In the rows, 128 means zero.
Both labels of each row
[134 128 124 141 136  95 129 147 106 117 131 132 109 145 132 144 124 126
 122 128 123  85 131 119 149 143  79 126 136 140 133 128 107  98 143 103
  58 176  94 172 161  81 116 190 122 162 110 150 143 155 120 131 126 129
 106 133 125 169 122 105 110  95 123 143 125 125 112 171 123 144 119 131
 123  85] | P, z963
[147 128 114 153 108  45 128 148 103 119 119 140 110 160 119 155 141 117
 125 141 164  92 104 132 152 153  83 116 127 135 128 146 123 150 151 123
  58 170 112 171 162 111 110 229 163 138 118 141 185 113 115 154 122 142
 119 136 128 164 121 121 103 119 125 134 139 125 129 151 135 143 117 140
 112 115] | P, z963
[134 123 111 128 119  94 123 147  93 138 140 137 126 142 127 167 131 114
 121 129 133 106 105 132 150 166  94 132 130 124 128 140 106 144 153 117
  63 187 110 177 157 110 114 241 148 131 108 139 174 165 125 142 108 125
 108 135 128 168 119 121 116 108 125 130 124 133 117 153 134 132 116 139
 122 101] | R, z963
[135 123 125 152  80  62 127 135 123 115 116 128 132 157 120 170 144  94
 118 142 176 100  96 138 145 169  74 107 104 125 111 146 128 184 132 119
  73 187 110 158 142 112 112 252 148 124 111 132 215 152 117 132 134 174
 112 140 112 153 115 122  92 138 122 118 136 115 112 163 130 149 117 138
 131 113] | P, z963
[130 139 125 140 124 123 136 154 105 120 135 140 104 123 126 143 130 126
 127 127 106  91 112 132 134 162  83 120 125 153 124 146 114 115 145 122
  59 168 110 170 139  79 121 207 142 135 104 131 145 162 138 138 122 123
 103 135 130 146 122 118 119 112 131 124 131 134 115 149 128 139 111 145
 127 118] | P, z963
[131 133 122 128 112 111 130 138 119 130 121 132 123 137 121 151 142 113
 123 125 133  88 103 129 142 176 113 137 111 124 126 108 110 124 142 110
  56 173 108 189 132 120 113 227 123 132  97 141 147 162 118 142 117 122
 117 135 134 146 140 120 107  94 126 138 126 134 120 160 117 146 107 154
 120  96] | R, z963
[131 139 115 137 104 112 131 138 121 129 115 128 108 155 119 162 119 116
 134 133 169  95 112 143 147 165  68 125 100 133 130 154 131 167 155 113
  54 184 103 181 137 112 115 252 131 146 113 131 176 160 115 136 123 161
 120 134 121 156 113 110 117 134 121 128 137 121 119 166 124 193 126 133
 135 111] | P, z963
[ 92 131 127 147 173 143 135 155 103 119 144 144 110 111 135 131 115 144
 118 122  36  87 126 105 158 147  90 147 154 126 128 118 110  69 136 105
  45 188  67 187 145  43 112 150  81 129 111 155  95 170 109 131 123  58
 105 120 128 173 126 110 133  79 125 161 124 144 105 142  98 128  85 118
 109  98] | M, z963
[130 120 114 136 118  92 118 137 109 130 136 130 125 139 126 164 137 119
 114 135 136 106 118 115 145 147  91 124 131 130 112 138 119 152 146 124
  79 153 102 158 145 122 119 216 147 127 107 141 185 155 127 148 127 128
 113 129 129 150 112 120 115 108 133 122 144 119 124 154 139 147 125 135
 132 107] | R, z963
[135 137 118 139 133 101 147 171 114 132 132 128 110 134 132 164 126 123
 143 130 137  97 114 126 157 160  80 130 120 121 120 137 118 108 137 122
  55 153  94 179 153  88 113 194 148 119 110 162 140 170 118 129 123 120
 125 132 148 162 129 110 126 110 124 153 133 141 120 151 116 132  97 135
 113 122] | R, z963
[136 139 117 149 108 114 117 132 134 121 112 119 133 135 129 144 130 112
 147 127 129 112 105 132 135 159  99 116  96 125  96 138 126 131 141 115
  89 155 107 154 132 121 127 233 129 137 114 115 140 148 127 136 125 135
 137 132 121 136 129 124 123 137 133 132 133 128 134 148 121 140 120 141
 126 127] | R, z963
[133  91 117 140 117 110 130 146 122 121 138 141 117 154 109 146 141 112
 137 136 123  99 121 127 150 154  72 114 111 126 126 139 125 120 140 114
  66 153  99 178 151  90 120 231 135 136 104 142 150 164 125 135 128 135
 116 130 113 150 127 112 122 120 124 130 133 125 131 157 114 132 112 127
 123 104] | R, z963
[136 126 114 140 121 104 137 144 115 115 112 129 109 137 116 160 128 113
 110 137 146  88 111 126 153 162  79 117 115 121 117 138 125 115 145 110
  56 177  99 174 145  86 109 242 132 141 111 148 168 181 115 136 129 116
 113 129 121 150 120 113 117 117  99 132 149 124 113 159 115 163 109 139
 122 114] | P, z963
[143 124 115 131  91  52 139 159 127 121 114 127 109 158 110 175 144 110
 117 140 189  95 116 130 152 151  70 111 122 137 144 142 123 154 132 116
  71 170 112 152 157 117 133 242 130 140 110 134 199 133 113 138 106 175
 121 124 130 155  78 120 102 143 124 122 131 124 118 167 127 152 121 139
 132 117] | P, z963
[129 129 132 131 166 101 126 163 126 129 132 135  96 148 116 119 106 127
 138 140 116  99 130 121 156 179  78 129 103 137 139 135 123  87 161 120
  31 195 106 175 148  80 139 218  86 135 114 141  81 193 123 120 116 165
 130 115 132 173 114 107 118 118 134 154 127 133 113 181 129 145 115 130
 119 115] | P, z582
[122 136 126 135 132 104 134 150 116 116 131 137 102 129 124 143 126 131
 120 120  99  88 120 124 152 155  77 125 142 135 137 139 123 117 138 100
  76 180  97 176 153  78 104 205 131 138  93 143 161 162 122 143 119 113
 114 127 123 178 117 114 115 100 126 142 133 130 112 148 120 142 111 133
 134 105] | D, z963
[131 125 130 137 133  89 124 126 120 112 132 128  59 144 127 162 121 114
 115 127 143  96 120 118 170 146  90 122 142 131 127 137 130 128 146  76
  70 175 112 168 164  97 113 202 105 133 105 128 178 147 105 133 126 123
 118 127 118 159 116 121 119 118 118 133 130 120 109 153 108 138 118 142
 121 111] | M, z963
[131 120 129 147 133 121 127 137 134 136 123 135 118 140 134 160 107 116
 112 128 116  98 120 127 176 155  96 148 139 129 118 132 123 105 152 123
  60 184  94 168 137  87 115 208  90 150 104 147 142 161  93 136 145 118
 119 125 129 159 118 116 126 132 121 137 129 128 112 157 107 146 110 116
 122 112] | P, z963
[132 131 112 136 114  98 134 149 102 121 141 143 127 151 126 157 128 119
 140 132 144  91  95 137 119 144  90 126 128 124 123 146 117 121 142 115
  41 163 104 171 164  95 105 216 166 134 116 140 152 163 123 146 118 136
 105 131 104 138 125 116 110  98 133 133 113 126 106 152 133 124 116 133
 128 112] | P, z963
[135 128 127 143 147 112 137 154 115 126 122 128 109 146 141 152 120 133
 139 139 100  92 122 119 151 144  86 133 118 135 140 145 119 103 138 109
  63 177  88 165 157  73 118 196 118 134 109 147 151 147 123 128 130 118
 124 117 131 162 125 112 129 114 126 130 127 130 111 157 119 156 116 121
 122 103] | P, z963
